Here is a tiny trained network, its code and every weight. The questions are about switching its units off for an input and a class, where a switched-off unit gives its printed mean instead of its output.

import numpy as np


def w(rows, s, z=0):
    codes = np.array(rows[::2]) - 128.0
    scale = np.full(codes.shape[1], s)
    scale[-1] = z or s
    return codes * scale


def f(y):
    return y / 2 * (1 + np.tanh(0.7978845608 * (y + 0.044715 * y**3)))


def log_softmax(a):
    a = a - a.max(-1, keepdims=True)
    return a - np.log(np.exp(a).sum(-1, keepdims=True))


def net(x, mask):
    res = np.array(x, float).reshape(1, 7) / 4 @ E
    y = f(res @ A[0][:, :-1].T + A[0][:, -1])
    res = res + np.where(mask, y, B[0][:, -1]) @ B[0][:, :-1]
    return log_softmax(res[-1] @ U[:, :-1].T + U[:, -1])


A, B = {}, {}
E = w([
[169,43,212,75,89,162,150],'x0',
[25,118,225,131,90,47,166],'x1',
[95,55,98,177,207,147,113],'x2',
[2,186,124,69,183,192,151],'x3',
[120,167,59,170,122,102,236],'x4',
[156,84,67,95,74,216,92],'x5',
[151,174,186,130,157,140,225],'x6',
],0.0076)
A[0] = w([
[66,70,185,172,225,101,132,247],'n1',
[169,127,52,203,129,127,48,135],'n2',
[160,209,155,53,47,85,69,156],'n3',
[195,41,149,151,135,145,135,147],'n4',
[61,117,94,209,109,107,113,87],'n5',
[112,129,73,23,184,202,116,40],'n6',
[96,200,79,129,131,140,138,80],'n7',
[20,127,139,125,204,81,76,168],'n8',
[184,90,130,24,99,196,117,207],'n9',
[178,143,95,125,101,241,155,227],'n10',
[106,148,140,111,81,90,68,54],'n11',
[209,43,156,170,155,80,107,255],'n12',
[174,155,186,114,32,100,141,198],'n13',
[119,157,117,43,53,126,100,185],'n14',
[209,222,89,213,201,86,146,147],'n15',
[47,1,110,116,82,116,159,181],'n16',
],0.0085,0.0034)
B[0] = w([
[44,165,169,71,154,174,85,244],'n1',
[216,119,92,139,117,165,136,220],'n2',
[160,131,173,223,34,91,146,211],'n3',
[139,99,124,90,207,88,134,214],'n4',
[82,119,116,185,132,139,161,162],'n5',
[113,128,146,128,133,206,143,204],'n6',
[110,190,124,119,107,151,164,177],'n7',
[60,148,120,165,138,108,38,230],'n8',
[208,102,151,97,100,134,165,254],'n9',
[142,64,150,19,161,154,195,247],'n10',
[153,134,167,177,65,114,104,147],'n11',
[190,59,117,109,217,84,104,252],'n12',
[189,68,194,144,119,39,156,225],'n13',
[107,136,130,128,41,133,169,197],'n14',
[186,157,72,160,186,110,178,232],'n15',
[2,91,150,143,132,150,154,210],'n16',
],0.0082,0.0074)
U = w([
[176,143,208,192,40,63,104,118],'0',
[113,82,186,115,197,117,131,252],'1',
[125,150,102,53,78,253,135,131],'2',
[67,254,30,151,182,115,166,5],'3',
[52,158,138,172,132,121,7,68],'4',
[213,123,6,153,146,102,80,130],'5',
[16,147,73,190,110,118,104,59],'6',
],0.0079,0.0027)

Each question gives the input, the list of numbers given to net, and the class t.
The units are the neurons (one row each of A and B). Each row of codes is followed by its name. A weight is (code - 128) times the scale printed after its matrix; where a second scale follows, it is the last column's (A, B and U).
mask holds one flag per neuron, in row order. A switched-off neuron (its flag False) gives its mean, the last column of its row in B, instead of its output. The means were averaged over made-up inputs and are rounded, as every weight is.
A unit's drop is (log p(t) with every unit on - log p(t) with that unit switched off) / (log p(t) with every unit on - log p(t) with every unit switched off).
The circuit of an input: a set's keep is (log p(t) with only the set's units on - log p(t) with every unit switched off) / (log p(t) with every unit on - log p(t) with every unit switched off). Starting from the 12 units with the biggest drops (on a tie, the unit counted first), units are removed one at a time, each time the one whose removal leaves the highest keep (on an exact tie, the one counted first), for as long as the keep stays at least 0.8.
units of the circuit, in order: the units of the circuit, biggest drop first
k most important neurons: the k neurons with the biggest drops, biggest first
drop when u is switched off: that unit's drop, to one decimal
input [-3,-2,-7,4,-5,1,-1], class 0: units of the circuit, in order	[n3]
input [5,2,6,2,-5,3,-8], class 4: units of the circuit, in order	[n10, n8]
input [5,4,0,6,7,-4,8], class 3: 3 most important neurons	[n10, n12, n9]
input [-6,-4,-3,8,7,8,5], class 2: 2 most important neurons	[n10, n6]
input [3,6,7,0,7,4,1], class 6: units of the circuit, in order	[n16, n10, n9]
input [1,-8,7,3,5,3,-3], class 2: 2 most important neurons	[n6, n10]
input [-6,-3,-5,-7,8,-8,4], class 5: units of the circuit, in order	[n15, n1]
input [0,-4,4,7,0,-2,2], class 2: units of the circuit, in order	[n6, n12]
input [-4,8,7,8,-4,6,0], class 4: 2 most important neurons	[n8, n1]
input [-4,6,7,0,2,3,-1], class 6: 2 most important neurons	[n5, n16]
input [8,-5,-8,-2,3,5,6], class 0: 2 most important neurons	[n13, n3]
input [-8,4,6,-1,-7,3,5], class 4: drop when n8 is switched off	0.1
input [0,3,3,-4,-2,-7,-4], class 4: drop when n10 is switched off	0.2
input [2,-5,-4,-7,6,-7,8], class 5: units of the circuit, in order	[n15]
input [-6,0,4,0,5,-2,-6], class 3: drop when n7 is switched off	0.1
